Below is a small trained network, with its code and all its weights. Each question gives an input and a target symbol and asks what happens when units are switched off, that is, made to give their printed mean instead of their output.

import numpy as np


def w(rows, s, z=0):
    codes = np.array(rows[::2]) - 128.0
    scale = np.full(codes.shape[1], s)
    scale[-1] = z or s
    return codes * scale


def f(y):
    return y / 2 * (1 + np.tanh(0.7978845608 * (y + 0.044715 * y**3)))


def softmax(a):
    e = np.exp(a - a.max(-1, keepdims=True))
    return e / e.sum(-1, keepdims=True)


def log_softmax(a):
    a = a - a.max(-1, keepdims=True)
    return a - np.log(np.exp(a).sum(-1, keepdims=True))


def net(x, mask):
    ids = ['ΔΠΦαβγεζηθλμστψω'.index(c) for c in x.split()]
    T = len(ids)
    res = E[ids] + P[:T]
    u = 0
    for l in range(3):
        q, k, v = (res @ M[l].T for M in (Q, K, V))
        z = softmax(np.where(np.tri(T) > 0, q @ k.T / 3**0.5, -1e9)) @ v
        res = res + np.where(mask[u], z, O[l][:, -1]) @ O[l][:, :-1]
        u += 1
        y = f(res @ A[l][:, :-1].T + A[l][:, -1])
        res = res + np.where(mask[u : u + 4], y, B[l][:, -1]) @ B[l][:, :-1]
        u += 4
    return log_softmax(res[-1] @ U[:, :-1].T + U[:, -1])


Q, K, V, O, A, B = {}, {}, {}, {}, {}, {}
E = w([
[107,150,145,138,154],'Δ',
[123,145,80,127,183],'Π',
[137,146,173,161,89],'Φ',
[153,177,167,157,90],'α',
[197,131,181,135,2],'β',
[112,87,102,93,170],'γ',
[70,83,98,85,146],'ε',
[181,116,157,143,108],'ζ',
[99,138,167,153,162],'η',
[71,160,153,191,209],'θ',
[161,111,157,116,94],'λ',
[200,74,136,75,74],'μ',
[81,213,191,224,175],'σ',
[137,205,183,183,21],'τ',
[172,122,178,164,96],'ψ',
[132,132,128,129,187],'ω',
],0.0057)
P = w([
[237,117,175,56,222],'0',
[58,235,251,222,11],'1',
[63,228,252,192,6],'2',
[93,195,231,206,22],'3',
[78,158,227,213,14],'4',
[28,129,223,179,29],'5',
],0.0033)
Q[0] = w([
[151,231,216,229,95],'0.h1',
[201,209,252,242,38],'0.h1',
[136,238,185,203,30],'0.h1',
],0.0042)
K[0] = w([
[177,22,54,39,152],'0.h1',
[195,32,3,27,249],'0.h1',
[223,47,49,23,187],'0.h1',
],0.0046)
V[0] = w([
[45,223,193,227,232],'0.h1',
[66,241,209,232,70],'0.h1',
[52,43,2,43,228],'0.h1',
],0.0043)
O[0] = w([
[38,239,113,207,225,147],'0.h1',
[42,234,181,211,81,184],'0.h1',
[93,13,36,175,253,2],'0.h1',
],0.0045,0.0025)
A[0] = w([
[35,240,240,92,32,255],'0.n1',
[151,98,96,189,223,135],'0.n2',
[61,210,220,49,13,246],'0.n3',
[227,4,45,59,216,244],'0.n4',
],0.0042,0.0029)
B[0] = w([
[247,184,148,240,54,254],'0.n1',
[15,123,24,148,223,117],'0.n2',
[251,204,219,251,61,232],'0.n3',
[149,44,224,2,242,126],'0.n4',
],0.0038,0.0079)
Q[1] = w([
[47,38,46,34,250],'1.h1',
[41,6,64,29,254],'1.h1',
[214,242,237,187,20],'1.h1',
],0.0039)
K[1] = w([
[70,200,113,225,26],'1.h1',
[93,230,91,251,22],'1.h1',
[186,77,82,35,253],'1.h1',
],0.0043)
V[1] = w([
[224,14,138,34,92],'1.h1',
[223,43,130,22,49],'1.h1',
[234,252,216,225,3],'1.h1',
],0.0041)
O[1] = w([
[19,24,231,92,32,254],'1.h1',
[14,54,207,52,36,239],'1.h1',
[184,229,45,3,50,214],'1.h1',
],0.0045,0.0036)
A[1] = w([
[89,79,9,132,111,2],'1.n1',
[69,4,236,242,84,219],'1.n2',
[34,188,200,53,68,164],'1.n3',
[95,222,152,35,91,251],'1.n4',
],0.0035)
B[1] = w([
[24,128,76,55,75,108],'1.n1',
[28,19,201,209,151,254],'1.n2',
[169,92,159,84,7,191],'1.n3',
[254,204,165,99,11,207],'1.n4',
],0.004,0.0076)
Q[2] = w([
[218,63,31,10,253],'2.h1',
[199,228,34,7,17],'2.h1',
[203,166,84,14,202],'2.h1',
],0.0039)
K[2] = w([
[10,232,53,223,48],'2.h1',
[255,230,186,73,71],'2.h1',
[111,240,65,194,50],'2.h1',
],0.0041)
V[2] = w([
[23,2,251,44,38],'2.h1',
[226,245,23,19,22],'2.h1',
[15,42,217,43,47],'2.h1',
],0.004)
O[2] = w([
[193,36,29,74,49,254],'2.h1',
[100,254,165,71,23,137],'2.h1',
[161,56,51,83,55,218],'2.h1',
],0.0053,0.0077)
A[2] = w([
[164,221,218,65,122,96],'2.n1',
[207,162,116,240,160,254],'2.n2',
[156,228,230,47,113,79],'2.n3',
[187,2,89,211,98,182],'2.n4',
],0.0047,0.0035)
B[2] = w([
[74,129,40,210,187,224],'2.n1',
[140,71,243,41,222,170],'2.n2',
[66,144,25,218,175,235],'2.n3',
[2,90,115,116,163,254],'2.n4',
],0.0046,0.015)
U = w([
[209,127,230,109,162,196],'Δ',
[109,112,184,136,195,131],'Π',
[228,129,95,155,143,150],'Φ',
[174,132,73,118,168,140],'α',
[237,158,25,41,27,54],'β',
[50,91,41,173,186,53],'γ',
[98,90,17,187,194,16],'ε',
[223,113,223,71,86,182],'ζ',
[227,131,210,125,176,216],'η',
[224,144,228,141,231,164],'θ',
[181,112,199,65,83,189],'λ',
[36,103,74,29,62,34],'μ',
[104,160,134,185,243,73],'σ',
[41,157,26,208,111,35],'τ',
[253,135,174,129,94,213],'ψ',
[85,118,214,125,179,251],'ω',
],0.0035,0.0029)

Each question gives the input, a string of symbols that net reads in full, and the target symbol t.
The units are the heads (3 rows each of Q, K, V and O) and the neurons (one row each of A and B). Each row of codes is followed by its name. A weight is (code - 128) times the scale printed after its matrix; where a second scale follows, it is the last column's (O, A, B and U).
mask holds one flag per unit, layer by layer, with each layer's heads first. A switched-off unit (its flag False) gives its mean, the last column of its rows in O or B, instead of its output. The means were averaged over made-up inputs and are rounded, as every weight is.
A unit's drop is (log p(t) with every unit on - log p(t) with that unit switched off) / (log p(t) with every unit on - log p(t) with every unit switched off).
most important unit: the unit with the biggest drop
top k neurons: the k neurons with the biggest drops, biggest first
top k neurons in layer l: the k neurons of layer l with the biggest drops, biggest first
drop when u is switched off: that unit's drop, to one decimal
input μ τ β ε ε, target μ: most important unit : 1.h1
input γ η ω Π, target γ: top 2 neurons in layer 1 : (1.n2; 1.n4)
input μ τ ζ β ω Π, target μ: top 2 neurons : (0.n4; 2.n4)
input τ ψ η, target τ: top 3 neurons : (2.n3; 2.n1; 1.n2)
input μ ω β μ, target μ: top 2 neurons in layer 0 : (0.n4; 0.n1)
input τ ζ γ θ, target τ: top 4 neurons : (2.n3; 2.n1; 1.n2; 1.n4)
input τ η ε, target τ: top 2 neurons : (2.n3; 2.n1)
input μ α Δ, target μ: top 3 neurons in layer 0 : (0.n4; 0.n1; 0.n3)
input μ γ τ λ Π ε, target μ: top 2 neurons : (0.n4; 2.n4)
input τ μ τ Δ τ α, target τ: top 3 neurons : (2.n3; 2.n1; 1.n2)
input μ θ θ μ ω η, target μ: top 2 neurons : (0.n4; 2.n4)
input β ζ γ γ μ, target β: top 2 neurons in layer 2 : (2.n4; 2.n2)
input β ψ ε γ ε γ, target β: top 2 neurons in layer 2 : (2.n4; 2.n2)
input σ τ σ τ ψ, target σ: most important unit : 2.h1
input σ Δ β μ, target σ: top 2 neurons in layer 1 : (1.n2; 1.n3)
input τ ω γ λ β ω, target τ: top 2 neurons in layer 1 : (1.n2; 1.n4)
input τ η μ, target τ: drop when 1.n1 is switched off : 0.0
input τ λ Π ω τ, target τ: drop when 1.n2 is switched off : 0.2
input γ θ τ ψ σ, target γ: drop when 0.n3 is switched off : 0.4
input τ β Φ, target τ: top 2 neurons in layer 2 : (2.n3; 2.n1)
input γ μ ε Δ, target γ: top neuron : (0.n4)
